-0.24; 0.13; 2.95; 0.35; -1.01; 0.03; -0.58; 0.06; -2.07; -2.38; -0.41; -2.41; 1.00; 1.01; -2.41; 0.12; 0.86; 0.06; 1.19; 1.62; 5.56; -1.51; -1.12; -1.62; -0.25; -0.25; 2.18; 0.18; -1.40; -1.36; 1.66; -1.24; -0.60; -0.66; -1.05; 0.57; 0.54; 3.39; -0.16; 0.03; -0.21; 1.45; -3.01; -0.62; 1.76; -0.59; 1.39; -1.28; 0.11; -0.78 -> ZN/(63)
0.84; -3.43; -2.75; 0.62; -1.52; 1.49; 1.22; 0.43; -1.91; -0.44; -0.88; -2.51; -1.13; 0.30; -1.12; -0.21; 2.42; 1.37; -0.59; 7.89; 0.07; -0.65; -0.09; 2.32; -0.90; 2.13; -3.01; 1.14; 0.02; 2.19; -5.15; -0.86; -0.52; -0.23; -0.28; 2.60; -0.66; -0.09; -0.93; 2.26; 1.80; -0.65; 2.91; 0.44; -1.48; 3.58; -1.71; 1.77; -0.32; -0.92 -> ZT/(57)
0.62; -0.37; 0.68; -0.83; -0.55; 1.58; -0.75; -0.63; 1.28; 0.80; 0.25; 3.28; -3.25; -1.87; -0.12; 0.00; 0.90; -0.07; -0.53; -2.44; 0.37; -0.43; -0.21; -0.83; -0.31; -1.78; -0.86; -0.92; 0.22; -2.48; -1.31; -0.43; -0.09; 1.28; -0.22; -4.48; 3.02; -3.84; 0.47; 0.19; -0.29; 3.00; -3.16; 0.29; 2.66; -1.64; -2.14; -1.47; 0.47; 1.46 -> ZN/(69)
-0.18; 1.40; -0.33; -0.05; 1.95; -0.26; -1.34; -1.01; -0.62; 0.78; 0.43; -0.18; -1.18; 0.47; 0.15; 0.09; -1.13; 0.08; 0.71; -0.34; 2.67; -1.57; -0.56; -0.96; -0.35; -0.55; 0.71; -0.85; -1.00; -3.43; 1.65; -0.83; 0.25; 1.24; -0.50; -4.00; 1.47; -0.34; 1.12; -0.49; 0.73; 1.47; -5.70; -1.46; 2.49; -4.60; 1.07; -2.48; -1.49; 1.25 -> ZN/(64)
-0.02; -0.18; -3.26; -0.84; -0.08; 0.41; -0.13; 0.91; 1.17; -2.25; -1.92; -3.01; 1.18; 1.46; -1.11; 0.01; 0.80; -0.21; -0.01; 4.59; 2.56; -0.48; 0.17; -0.63; 0.71; 3.36; 0.72; 0.70; -0.91; -2.38; -4.16; -2.72; -0.58; 0.03; -0.09; 0.37; -1.40; 2.14; -0.89; 2.92; 1.57; 0.43; -1.46; -1.06; 0.41; 2.03; 0.53; 1.30; -0.08; -1.82 -> ZT/(63)
-1.30; 0.26; 0.68; -1.04; 0.20; -0.47; -0.44; -3.55; -0.70; -0.36; 1.59; -4.48; -0.21; 0.78; 2.32; 0.25; 4.11; -0.81; 0.14; -1.24; -4.01; 0.39; 0.55; 1.74; -0.03; -3.38; -0.43; 1.15; 1.13; 0.76; 3.75; 3.05; 0.15; -3.01; 0.74; 0.55; 0.16; -1.41; -1.13; -2.11; -1.43; -1.96; 1.67; 1.94; 0.43; -0.90; 1.83; -0.26; 1.55; 1.39 -> Sr/(69)
0.34; 1.15; -7.24; -1.53; 0.51; -0.36; -1.23; 0.50; 2.45; 1.05; -2.75; 0.61; -0.70; 1.24; 1.32; 0.14; 0.14; -0.23; -1.49; 2.73; -2.26; 0.67; 1.57; 0.08; -0.57; 3.97; -0.81; 1.32; -0.08; -4.48; -3.76; -1.81; -0.13; 0.17; 1.62; -6.23; -0.26; -3.41; 0.89; 2.71; 0.87; 0.33; -4.86; -0.56; 1.23; -0.83; -0.48; -0.11; -1.31; 1.18 -> ZT/(64)
-1.24; 1.54; 4.93; 0.06; 0.97; 0.86; 0.95; 0.07; -0.67; -2.61; 0.07; -0.62; 3.31; -0.45; 0.30; -0.58; -0.42; -0.53; 0.12; -3.18; 3.85; 0.00; -1.24; -1.46; 0.68; -3.93; 1.46; -0.16; 0.53; 0.51; 4.17; 0.24; 1.80; -0.28; 0.00; 4.22; -0.21; 3.23; -0.24; -1.67; -2.71; -0.24; 3.51; 0.76; -0.34; 0.42; 2.55; 0.42; 1.88; -0.48 -> Sr/(63)
0.38; -1.63; 6.05; 1.76; -0.26; 0.96; 0.42; 1.75; 1.31; -2.45; -0.94; 1.30; 2.61; 0.72; -0.14; -0.39; 2.68; -0.55; 0.72; -2.45; -4.66; 0.20; 1.28; -1.54; 1.60; 0.77; 1.33; 0.58; -0.41; 5.21; -1.29; 0.80; -0.14; -1.01; 1.05; 5.04; -2.88; 0.99; -1.53; 0.13; -1.29; 0.98; 6.18; 1.36; -2.06; 5.46; -0.73; 0.70; 0.81; -0.54 -> GT/(63)
-0.60; 0.28; 0.03; -0.31; -1.20; 1.11; -1.56; 1.48; 0.67; 0.19; -1.56; 2.32; -1.93; 1.80; -0.42; -0.36; 2.32; 0.45; 0.62; 2.17; 0.95; -1.05; 0.01; -1.43; -0.47; 0.22; -0.50; 0.10; 0.43; -1.27; 1.23; -0.93; 0.49; 0.71; 0.90; -2.98; 1.69; -2.53; -1.71; 0.07; 0.03; 1.05; -1.91; -0.76; 0.50; 0.28; -0.80; -1.60; 0.49; 1.11 -> ZN/(69)
-0.16; 3.31; 2.70; -1.07; 1.30; -0.81; -2.22; -1.11; 0.36; 1.08; 0.84; 2.09; 0.60; -0.22; 1.91; -0.01; 0.22; -1.26; 0.60; -4.31; 0.62; -0.03; -1.32; -2.46; 0.13; -2.54; 0.52; 0.22; 0.23; -0.97; 4.86; 0.16; -0.47; -0.27; -0.27; -3.43; 2.07; -2.19; 0.19; -2.35; -1.15; -0.19; -3.68; -0.18; 1.58; -4.16; 1.19; -2.48; -0.27; 2.42 -> Sr/(65)
-0.26; 0.63; 4.84; 0.76; -1.29; 0.09; -1.47; -0.41; -1.96; -0.95; 0.33; 1.27; -0.65; -0.07; 0.24; 0.86; 3.40; -2.27; 0.62; -0.67; -1.58; 0.46; -1.23; -1.56; 1.35; -0.07; 3.10; -0.98; -1.27; 3.77; -2.18; 0.16; -0.17; -1.81; -1.65; 1.64; 1.20; 1.54; -1.31; -0.89; -2.12; -2.21; 3.24; -2.42; 2.10; -4.22; -0.20; 1.45; -0.26; -1.51 -> Sr/(63)
-0.39; 0.20; 0.31; -0.66; -0.49; 1.02; -0.95; 0.24; 0.27; 1.47; 0.14; 2.27; -2.03; -0.63; 0.37; -0.74; 0.45; 4.42; -1.16; -2.40; 1.73; -0.69; 0.68; -0.88; 0.23; -1.40; -1.41; -0.72; 0.81; -1.46; 0.74; -0.72; 0.87; 2.02; 0.05; -3.32; 2.21; -3.64; -0.46; -1.36; 0.25; 2.42; -1.69; 1.10; 0.27; -0.66; -1.28; -1.32; 0.54; 1.75 -> ZN/(69)
-0.05; 0.11; -2.76; -0.48; 0.21; 0.39; -0.05; 0.69; 1.16; -3.48; -1.77; -5.81; 3.56; 1.83; -1.13; 0.80; 0.54; 0.37; 1.69; 6.82; 4.10; -0.58; -0.05; -0.27; -0.42; 2.07; 1.87; -0.20; -0.65; -1.65; 1.77; -1.40; -1.18; 1.00; 1.41; 2.13; -2.94; 4.27; 0.12; 0.88; -0.20; -0.63; -2.11; -0.59; -1.52; 4.48; 1.60; 1.53; 0.47; -1.37 -> ZT/(63)
-0.54; 1.05; 6.06; -1.55; 0.07; -0.67; 0.00; -1.79; -0.61; -2.98; 0.46; -2.67; 2.74; -0.29; 0.12; -0.17; 2.49; -0.59; 0.93; -1.00; 3.93; -1.35; -1.35; -2.66; 0.05; -3.64; 1.97; 0.03; -1.56; 0.01; 5.74; 0.60; 0.07; -0.93; 0.39; 1.91; 0.90; 2.51; -0.88; -2.31; -1.43; 0.82; -0.48; 1.36; -0.14; 0.64; 2.78; -0.55; 0.93; 2.85 -> Sr/(63)
0.71; -1.18; 4.54; 0.77; -2.22; 0.01; -3.04; 0.52; -1.93; -2.19; -0.93; -1.74; -1.09; 0.76; -1.80; 0.56; 3.58; -0.90; 2.05; 6.61; 7.35; -2.79; -1.56; -2.72; -0.79; -0.30; 0.29; -0.75; -1.48; 0.59; 3.00; -1.88; -0.26; 0.00; -2.38; -0.99; 3.43; 3.92; -0.73; -1.65; 0.13; 1.68; -2.04; -1.70; 1.73; -1.98; 0.14; -0.92; -0.16; -1.66 -> ZN/(63)
-0.12; 0.96; 4.02; 1.61; 0.63; -1.20; -0.63; -1.87; -3.23; -1.11; 2.08; -2.78; -0.85; -0.09; 0.34; -0.03; 1.85; -2.49; 0.69; 0.49; -2.68; -0.56; -2.60; -0.11; 0.62; -1.96; 4.12; -0.28; -1.19; 2.34; 2.46; 1.35; -0.84; -2.36; -0.89; 3.26; -0.52; 4.05; -0.81; -1.45; -0.56; -1.92; 2.15; -2.15; 0.42; -5.21; 1.36; 0.02; -0.20; 0.81 -> Sr/(63)
0.28; 0.66; -0.21; -1.28; 0.15; -0.35; -2.02; -1.39; -0.37; 1.88; 0.31; -0.62; -0.44; 0.72; 0.18; 0.07; -0.58; 0.14; 0.70; 0.90; 2.85; -1.55; 0.28; -0.43; -1.07; -1.33; -1.02; -0.61; 0.20; -2.31; 4.89; 0.23; -0.47; 0.19; 1.43; -4.35; 1.37; -1.61; 1.00; -2.39; 0.36; 0.55; -5.68; -0.19; 1.60; -2.74; 0.42; -2.21; -1.05; 2.64 -> ZN/(64)
0.00; -1.01; 2.80; 1.29; -2.23; 0.32; -2.45; 2.94; 0.07; -2.51; -3.91; -2.34; 2.55; 1.77; -1.22; 0.34; 3.92; -0.52; 2.63; 8.83; 5.37; -3.76; 0.27; -2.21; -0.23; 3.26; 2.64; 0.10; -1.53; 1.16; -7.54; -3.30; -1.20; -0.30; -0.31; 1.07; -1.25; 2.67; -0.63; 1.24; 1.42; -1.01; -0.35; -1.91; -0.27; 2.39; 0.13; 0.38; -1.81; -2.51 -> ZT/(63)
-0.21; -1.95; 2.70; 0.26; -1.72; 0.50; -0.32; -1.61; -1.43; -0.73; -0.08; 0.98; -3.46; -1.38; -0.88; -0.06; 3.69; -0.79; 0.05; 1.32; 0.13; -0.67; -0.40; -0.65; -0.58; -1.75; 0.23; 0.63; 0.10; 0.57; -1.80; -0.58; 1.18; 0.29; -0.74; -0.67; 1.84; -1.62; -0.23; -0.55; 0.15; 1.06; 0.20; -0.72; 1.57; -0.76; -1.17; -0.24; 0.47; -0.66 -> ZN/(57)
-0.21; -0.70; 2.75; 0.88; 2.28; -1.41; 2.02; -0.70; -2.33; -1.81; 1.62; -3.14; 2.74; 0.29; 0.34; 0.69; 1.04; -0.35; 0.29; 1.26; 0.01; 0.57; -0.31; 1.01; 1.20; -1.59; 0.66; 0.12; 0.78; 3.74; 2.78; 1.54; -0.68; -1.69; 0.79; 5.93; -2.63; 2.80; -0.11; -0.74; -1.60; -2.16; 4.69; 1.60; -2.54; 2.06; 1.67; 0.86; 0.89; -0.81 -> GT/(63)
-1.09; 1.63; -6.23; -0.28; 0.16; -0.59; -0.48; 0.20; 1.23; -1.31; -2.05; -7.98; 1.18; 0.87; 0.96; 0.28; 0.05; -1.67; -0.32; 6.11; -0.03; -0.68; -0.33; -0.56; -0.87; 4.27; 1.27; 1.17; -2.09; -7.15; -1.98; -1.83; -0.50; -1.37; 0.78; -2.09; -1.14; 1.74; 0.38; 2.60; 0.30; -0.87; -4.98; -2.49; 1.89; -1.76; 1.07; 1.58; -1.02; -1.53 -> ZT/(63)
-0.01; -0.24; -3.41; -0.12; -0.79; 0.37; 1.98; 0.63; 2.41; -2.63; -1.68; -2.59; 1.92; 0.50; 0.86; 0.42; -1.03; 0.61; -0.14; 1.55; 1.72; 1.13; 1.21; -0.29; 0.13; 2.19; -0.34; -0.09; -1.01; -3.77; -3.43; -1.80; -0.45; 0.65; 0.44; 1.83; -2.06; 2.56; 0.64; 2.95; 0.31; 0.47; -0.52; 0.92; -0.57; 4.25; 1.33; 1.63; 0.39; -2.99 -> ZT/(63)
-0.22; 1.89; -1.59; -0.70; 0.59; -1.29; 0.22; -3.20; -0.78; 2.11; 1.16; -1.35; -0.43; -0.79; 2.32; -0.39; 0.22; -2.20; -0.83; -3.96; -4.22; 1.77; -0.46; 1.50; 0.55; -0.52; 1.17; 1.05; 0.17; -0.05; 0.88; 1.48; 0.46; -1.55; 0.80; -1.81; -0.15; -0.62; -0.51; -0.82; -0.19; -0.93; -0.36; -1.35; 0.95; -4.08; 1.13; -0.40; -0.23; -1.77 -> Sr/(64)
0.60; -0.41; -5.51; -0.76; 0.11; 0.75; 0.29; 3.49; 2.90; 2.94; -1.98; 2.81; 0.74; 0.24; -0.18; -0.39; -2.25; 1.96; -0.62; 1.51; -1.92; 1.37; 3.18; 0.56; -1.14; 1.72; -2.58; 0.51; 1.49; -2.16; -0.79; -0.77; 0.54; 1.78; 1.55; -2.99; -0.53; -4.59; 0.79; 1.47; 1.08; 0.72; -1.95; 1.71; -2.29; 5.02; -2.42; -0.10; 1.47; 2.15 -> ZT/(69)
-0.14; 0.15; -1.47; 0.77; 0.45; -0.01; 2.06; -1.37; -0.31; -2.74; -0.34; -5.16; 1.88; -0.69; -0.45; -0.38; -0.51; 0.42; -0.51; 0.46; 2.32; 0.20; -0.35; -0.29; -0.64; -1.43; 0.51; -0.63; 0.83; -3.54; 1.41; -0.50; -0.20; 0.12; 0.81; 1.10; -0.71; 1.46; 0.07; 0.29; -0.93; 0.56; -1.40; 2.00; 0.27; 1.96; 3.89; 2.07; 0.78; -0.18 -> Dp/(63)
0.76; -3.14; -0.87; 1.40; -2.68; 1.29; 0.33; 1.46; 0.48; -1.34; -2.10; 1.11; 1.20; 1.15; -0.80; -0.68; 1.29; 1.88; 0.68; 6.55; 0.58; -1.30; 1.74; -0.99; -0.69; 1.03; -1.56; 0.74; 0.58; 3.68; -2.75; -0.83; 0.42; 0.50; 1.91; 3.40; -2.09; -1.53; -0.43; 1.50; -0.14; 0.43; 3.90; 1.70; -2.71; 7.64; -2.12; 2.54; -0.09; -1.07 -> ZT/(57)
-0.68; 1.02; 5.34; 0.54; 0.59; -0.16; 0.39; -1.36; -2.73; -2.81; 1.59; -2.59; 0.91; -0.29; -0.69; 0.02; 1.40; -1.71; 0.33; -3.07; 0.43; 0.86; -2.22; -1.21; 0.84; -3.68; 2.82; -0.12; -1.05; 2.12; 2.00; 1.38; 0.24; -1.31; -0.81; 4.07; -0.66; 4.16; -1.72; -1.47; -1.47; -1.44; 2.77; 0.22; 0.48; -2.87; 1.55; 0.11; 0.69; -2.04 -> Sr/(63)
0.69; -0.18; -7.00; -0.54; 0.62; -1.15; 2.73; -0.85; 0.69; -3.02; -2.11; -6.85; 2.43; 0.30; -1.04; -0.35; -0.85; 2.24; -0.33; 7.67; 3.71; 1.53; -0.18; 1.01; -1.11; 1.53; -0.45; 0.51; 0.31; -6.56; -1.27; -3.24; -0.23; 0.44; 1.24; 0.21; 2.17; 2.97; 0.42; 2.17; -0.16; 0.64; -4.40; 1.08; -0.66; 4.98; 3.15; 2.39; 0.25; -1.20 -> ZT/(63)
-0.54; 1.16; 4.01; 1.65; 1.54; -0.90; 0.53; 0.43; 0.32; -0.07; 0.37; -1.38; 3.16; -0.05; 0.29; 0.18; 0.85; -1.60; 0.22; -2.47; -1.91; 1.08; -0.07; -0.21; 0.26; -0.58; 1.89; 0.85; 0.45; 4.08; 1.73; 1.64; -0.83; -1.53; 1.35; 4.67; -1.94; 2.77; -1.09; 0.98; -1.19; -2.13; 4.92; 0.19; -1.85; 1.15; 1.57; 0.75; 0.98; -1.50 -> GT/(63)
0.33; -1.75; 3.72; 1.01; -1.45; 0.03; 3.29; -1.46; -2.65; 1.62; 0.87; 3.71; -5.07; -0.90; 0.86; -0.33; 4.34; -1.65; 0.31; -2.09; -4.47; -0.56; -1.82; 0.01; 1.06; -0.84; -0.13; 0.46; -0.41; 3.27; -3.21; 1.74; 0.52; -1.32; -1.90; -0.38; 1.95; -2.03; -2.99; -0.91; 0.22; -1.05; 3.98; -1.29; 3.31; -2.56; -3.16; -0.92; -0.45; -0.88 -> Sr/(57)
